Here is a tiny trained network, its code and every weight. The questions are about switching its units off for an input and a class, where a switched-off unit gives its printed mean instead of its output.

import numpy as np


def w(rows, s, z=0):
    codes = np.array(rows[::2]) - 128.0
    scale = np.full(codes.shape[1], s)
    scale[-1] = z or s
    return codes * scale


def f(y):
    return y / 2 * (1 + np.tanh(0.7978845608 * (y + 0.044715 * y**3)))


def log_softmax(a):
    a = a - a.max(-1, keepdims=True)
    return a - np.log(np.exp(a).sum(-1, keepdims=True))


def net(x, mask):
    res = np.array(x, float).reshape(1, 4) / 4 @ E
    y = f(res @ A[0][:, :-1].T + A[0][:, -1])
    res = res + np.where(mask, y, B[0][:, -1]) @ B[0][:, :-1]
    return log_softmax(res[-1] @ U[:, :-1].T + U[:, -1])


A, B = {}, {}
E = w([
[136,126,133,120,131,126,126,134],'x0',
[120,221,180,62,115,54,137,35],'x1',
[134,111,125,146,28,75,15,127],'x2',
[166,104,190,247,216,95,122,92],'x3',
],0.014)
A[0] = w([
[78,159,55,55,172,152,231,159,211],'n1',
[150,187,167,74,139,72,138,54,165],'n2',
[139,38,67,164,164,149,134,141,230],'n3',
[163,98,163,128,143,151,170,133,97],'n4',
[182,101,160,225,120,85,40,75,51],'n5',
[72,39,10,157,83,181,68,208,197],'n6',
[109,129,102,76,12,132,93,157,128],'n7',
[98,214,224,105,151,63,181,37,128],'n8',
[150,155,195,173,237,152,235,118,129],'n9',
[129,69,109,187,217,181,168,139,211],'n10',
[126,169,98,51,74,66,94,55,117],'n11',
[116,161,65,33,154,215,237,132,222],'n12',
[147,59,87,153,95,158,125,224,255],'n13',
],0.011,0.0067)
B[0] = w([
[63,47,180,169,125,69,165,190,237],'n1',
[117,188,150,178,90,104,126,61,216],'n2',
[147,83,66,61,159,135,157,164,218],'n3',
[82,118,78,121,127,121,109,47,152],'n4',
[41,47,199,173,208,34,147,236,213],'n5',
[254,75,154,149,87,155,55,149,254],'n6',
[162,196,46,143,60,135,59,37,212],'n7',
[168,147,194,215,1,136,136,18,239],'n8',
[221,123,65,146,79,244,121,26,241],'n9',
[101,109,73,68,204,153,172,117,237],'n10',
[59,212,111,126,139,91,84,77,212],'n11',
[83,70,201,166,134,43,149,221,254],'n12',
[222,60,105,161,160,193,82,169,235],'n13',
],0.0091,0.02)
U = w([
[120,69,158,138,172,101,124,213,225],'0',
[194,128,136,158,91,186,104,86,252],'1',
[69,136,246,154,141,67,144,126,68],'2',
[111,214,80,93,129,106,90,91,47],'3',
[136,119,53,110,180,184,154,97,30],'4',
],0.013,0.0025)

Each question gives the input, the list of numbers given to net, and the class t.
The units are the neurons (one row each of A and B). Each row of codes is followed by its name. A weight is (code - 128) times the scale printed after its matrix; where a second scale follows, it is the last column's (A, B and U).
mask holds one flag per neuron, in row order. A switched-off neuron (its flag False) gives its mean, the last column of its row in B, instead of its output. The means were averaged over made-up inputs and are rounded, as every weight is.
A unit's drop is (log p(t) with every unit on - log p(t) with that unit switched off) / (log p(t) with every unit on - log p(t) with every unit switched off).
The circuit of an input: a set's keep is (log p(t) with only the set's units on - log p(t) with every unit switched off) / (log p(t) with every unit on - log p(t) with every unit switched off). Starting from the 12 units with the biggest drops (on a tie, the unit counted first), units are removed one at a time, each time the one whose removal leaves the highest keep (on an exact tie, the one counted first), for as long as the keep stays at least 0.8.
circuit, biggest first: the units of the circuit, biggest drop first
k most important neurons: the k neurons with the biggest drops, biggest first
drop of u: that unit's drop, to one decimal
input [0,5,1,-7], class 3: circuit, biggest first : [n11]
input [-1,-5,0,3], class 4: 2 most important neurons : [n12, n1]
input [6,8,8,0], class 3: 2 most important neurons : [n7, n12]
input [3,7,-6,-1], class 2: 2 most important neurons : [n12, n1]
input [-5,8,2,-8], class 3: 2 most important neurons : [n7, n11]
input [-5,-7,-5,1], class 4: 2 most important neurons : [n9, n10]
input [-8,3,0,-5], class 2: 2 most important neurons : [n9, n12]
input [-3,1,1,-5], class 3: 2 most important neurons : [n7, n5]
input [-8,2,1,-5], class 3: 2 most important neurons : [n7, n5]
input [8,4,1,0], class 3: 3 most important neurons : [n12, n1, n5]
input [0,1,1,-4], class 3: 2 most important neurons : [n5, n7]
input [-6,1,2,-8], class 3: 2 most important neurons : [n7, n11]
input [8,-8,2,5], class 0: drop of n5 : 0.2
input [2,5,7,2], class 2: circuit, biggest first : [n5]
input [-4,-4,-7,3], class 4: drop of n9 : 0.4
input [2,7,8,-1], class 3: drop of n7 : 0.2
input [3,-2,-2,-4], class 0: drop of n4 : 0.0
